A =
[[3 5 4 3 6 4 5 6 6 3]
 [2 6 6 2 7 5 6 7 7 2]
 [4 5 3 6 4 3 5 4 4 6]
 [3 4 2 7 2 2 6 2 2 8]
 [6 3 3 8 3 2 4 2 2 9]
 [5 5 8 2 7 5 3 7 8 2]
 [4 5 6 4 5 5 5 5 6 4]
 [6 4 6 5 5 4 3 5 5 5]
 [6 3 3 8 3 2 3 2 2 9]
 [2 6 4 5 4 4 7 4 5 5]
 [2 6 4 4 5 3 6 5 5 4]
 [2 5 3 8 1 3 7 1 2 8]
 [3 4 3 7 2 3 6 2 2 8]
 [7 4 5 5 6 3 3 5 5 5]
 [3 5 2 5 5 2 6 4 4 6]
 [5 4 2 7 4 2 5 3 3 7]]
A[0,0] = 3
A[:, 9] = [3, 2, 6, 8, 9, 2, 4, 5, 9, 5, 4, 8, 8, 5, 6, 7]
A[14] = [3, 5, 2, 5, 5, 2, 6, 4, 4, 6]
A[:, 4] = [6, 7, 4, 2, 3, 7, 5, 5, 3, 4, 5, 1, 2, 6, 5, 4]
A[13,9] = 5
A[8,7] = 2
A[15,9] = 7
A[4,2] = 3
A[12,7] = 2
A[6,3] = 4
A[8,9] = 9
A[11,1] = 5
A[15,4] = 4
A[13,3] = 5
A[8,1] = 3
A[15,3] = 7
A[12,2] = 3
A[9,3] = 5
A[0,6] = 5
A[10,5] = 3
A[9,6] = 7
A[15,0] = 5
A[2,6] = 5
A[15,6] = 5
A[0,9] = 3
A[3,3] = 7
A[14,4] = 5
A[4,3] = 8
A[:, 3] = [3, 2, 6, 7, 8, 2, 4, 5, 8, 5, 4, 8, 7, 5, 5, 7]
A[:, 0] = [3, 2, 4, 3, 6, 5, 4, 6, 6, 2, 2, 2, 3, 7, 3, 5]
A[3,0] = 3
A[12,3] = 7
A[15,1] = 4
A[7] = [6, 4, 6, 5, 5, 4, 3, 5, 5, 5]
A[10,9] = 4
A[4,8] = 2
A[5,3] = 2

m =
[[ -7   0  -5  -1 -12  -7]
 [-17  13 -10 -10 -35 -41]
 [ 24  30  21 -23  34 -41]
 [ 26  35  24 -27  36 -49]
 [-11   5  -7  -3 -21 -18]]
Indices start at 0.
row 0 col 0: -7
row 3 col 1: 35
row 1 col 5: -41
row 4 col 3: -3
row 2 col 5: -41
row 4 col 4: -21
row 0 col 1: 0
row 1 col 0: -17
row 0 col 3: -1
row 2 col 3: -23
row 4 col 1: 5

W =
[[ 14  15  14  13]
 [ 16  17  16  15]
 [ 14  15  14  14]
 [ 12  13  12  11]
 [ 14  15  14  13]
 [  9   9   9   8]
 [ 15  16  15  14]
 [ 14  14  14  13]
 [ 16  16  16  15]
 [ 19  20  19  18]
 [ 19  20  19  18]
 [ 20  21  20  19]
 [ 20  21  20  19]
 [ 19  21  20  19]
 [-40 -43 -41 -39]
 [ 15  16  15  14]]
Indices start at 0.
(0, 0) = 14
(11, 0) = 20
(2, 0) = 14
(1, 2) = 16
(14, 2) = -41
(5, 2) = 9
(11, 2) = 20
(5, 0) = 9
(10, 0) = 19
(13, 2) = 20
(3, 2) = 12
(13, 1) = 21
(6, 1) = 16
(6, 2) = 15
(9, 2) = 19
(10, 2) = 19
(15, 3) = 14
(11, 1) = 21
(9, 1) = 20
(14, 3) = -39
(12, 3) = 19
(5, 1) = 9
(9, 3) = 18
(7, 3) = 13
(4, 1) = 15
(0, 2) = 14
(10, 1) = 20
(13, 0) = 19
(11, 3) = 19
